[[ 0.22 -0.69 -0.46  1.34]
 [-0.55  0.10 -0.25 -0.43]
 [-1.58 -0.61 -2.31 -2.01]
 [-5.83 -4.07 -2.83 -3.89]]
->
[[-5.83 -4.07 -2.83 -3.89]
 [-1.58 -0.61 -2.31 -2.01]
 [-0.55  0.10 -0.25 -0.43]
 [ 0.22 -0.69 -0.46  1.34]]

[[-0.70 -0.05  1.00  0.29 -1.34  0.07 -0.73]
 [-1.05 -3.27  2.53 -0.34 -1.55  0.71 -1.01]
 [ 5.13 -0.08  2.25 -0.37 -2.67  5.48 -0.53]
 [ 3.33  0.77  2.51 -0.76 -0.96  4.18  0.23]
 [-0.66  1.03  0.45 -2.74 -0.30 -1.98  0.11]
 [-0.46  0.87  0.64 -1.43  0.78 -0.98  0.98]]
->
[[-1.05 -3.27  2.53 -0.34 -1.55  0.71 -1.01]
 [-0.70 -0.05  1.00  0.29 -1.34  0.07 -0.73]
 [-0.66  1.03  0.45 -2.74 -0.30 -1.98  0.11]
 [-0.46  0.87  0.64 -1.43  0.78 -0.98  0.98]
 [ 3.33  0.77  2.51 -0.76 -0.96  4.18  0.23]
 [ 5.13 -0.08  2.25 -0.37 -2.67  5.48 -0.53]]

[[ 0.12  1.00  1.80 -1.20  1.56 -1.43]
 [ 0.74  1.45  1.46 -3.39  1.58 -2.70]
 [ 1.91 -3.61 -1.22  3.66  0.25 -0.52]
 [ 2.94 -4.30  0.55  3.96  1.35 -2.53]
 [-3.31  1.26  0.16  2.39 -1.72  5.22]
 [ 1.32 -1.84  0.41  1.01  0.63 -1.82]
 [ 2.81 -1.36 -5.61 -1.76 -1.60 -1.27]]
->
[[-3.31  1.26  0.16  2.39 -1.72  5.22]
 [ 0.12  1.00  1.80 -1.20  1.56 -1.43]
 [ 0.74  1.45  1.46 -3.39  1.58 -2.70]
 [ 1.32 -1.84  0.41  1.01  0.63 -1.82]
 [ 1.91 -3.61 -1.22  3.66  0.25 -0.52]
 [ 2.81 -1.36 -5.61 -1.76 -1.60 -1.27]
 [ 2.94 -4.30  0.55  3.96  1.35 -2.53]]

[[-1.45 -5.30 -2.24]
 [-4.77  5.55  2.46]]
->
[[-4.77  5.55  2.46]
 [-1.45 -5.30 -2.24]]

[[-0.54 -0.94 -2.72  1.72 -0.61  6.44 -0.18 -0.63  1.65 -0.78 -0.48 -1.02
  -2.42 -0.07]
 [ 0.83 -0.94 -3.03 -2.62 -1.72 -0.57  3.19 -1.94  0.95  3.08 -0.43 -0.82
  -1.63 -0.18]
 [ 0.00 -0.28  1.14 -1.57 -0.09  3.53  1.95 -3.06  0.89  3.77 -1.28  0.82
   1.28  0.23]]
->
[[-0.54 -0.94 -2.72  1.72 -0.61  6.44 -0.18 -0.63  1.65 -0.78 -0.48 -1.02
  -2.42 -0.07]
 [ 0.00 -0.28  1.14 -1.57 -0.09  3.53  1.95 -3.06  0.89  3.77 -1.28  0.82
   1.28  0.23]
 [ 0.83 -0.94 -3.03 -2.62 -1.72 -0.57  3.19 -1.94  0.95  3.08 -0.43 -0.82
  -1.63 -0.18]]

[[-0.93 -1.52  4.97  0.39  0.00  0.53]
 [-0.36 -2.84 -3.12 -1.74  0.85  0.62]
 [ 0.28  0.17  4.02 -3.01  0.68 -2.04]
 [ 0.31  2.00 -0.28 -2.41  0.16  0.43]
 [-1.43  1.99 -3.17  0.70 -0.38  1.50]]
->
[[-1.43  1.99 -3.17  0.70 -0.38  1.50]
 [-0.93 -1.52  4.97  0.39  0.00  0.53]
 [-0.36 -2.84 -3.12 -1.74  0.85  0.62]
 [ 0.28  0.17  4.02 -3.01  0.68 -2.04]
 [ 0.31  2.00 -0.28 -2.41  0.16  0.43]]

[[ 0.57  4.64]
 [ 3.89 -4.49]
 [ 4.16  2.59]
 [ 0.15 -1.62]
 [-4.24  2.39]
 [ 1.25  4.40]
 [ 4.59  2.99]
 [-0.16 -0.45]
 [-2.21  3.13]
 [ 4.64  1.75]
 [ 4.36  0.19]]
->
[[-4.24  2.39]
 [-2.21  3.13]
 [-0.16 -0.45]
 [ 0.15 -1.62]
 [ 0.57  4.64]
 [ 1.25  4.40]
 [ 3.89 -4.49]
 [ 4.16  2.59]
 [ 4.36  0.19]
 [ 4.59  2.99]
 [ 4.64  1.75]]

[[ 2.16 -2.21  0.13 -0.72 -1.46 -1.41  2.03  1.71  0.84  0.04 -0.86  0.60]
 [ 0.65 -1.95  0.33  0.25 -1.55 -0.83 -6.41 -0.69  0.53 -0.15 -0.15 -1.87]
 [ 0.88 -0.87  0.40  0.11  1.43  1.08  0.50 -0.36 -3.43 -0.56  0.52  0.75]
 [-0.75 -3.04 -1.07  1.17 -1.09  1.46 -3.43  0.38 -3.84  0.01 -1.17 -0.64]
 [-1.61 -1.68 -1.33 -0.83 -0.31  2.65 -4.16 -0.55 -2.29 -2.23 -1.32  0.21]]
->
[[-1.61 -1.68 -1.33 -0.83 -0.31  2.65 -4.16 -0.55 -2.29 -2.23 -1.32  0.21]
 [-0.75 -3.04 -1.07  1.17 -1.09  1.46 -3.43  0.38 -3.84  0.01 -1.17 -0.64]
 [ 0.65 -1.95  0.33  0.25 -1.55 -0.83 -6.41 -0.69  0.53 -0.15 -0.15 -1.87]
 [ 0.88 -0.87  0.40  0.11  1.43  1.08  0.50 -0.36 -3.43 -0.56  0.52  0.75]
 [ 2.16 -2.21  0.13 -0.72 -1.46 -1.41  2.03  1.71  0.84  0.04 -0.86  0.60]]
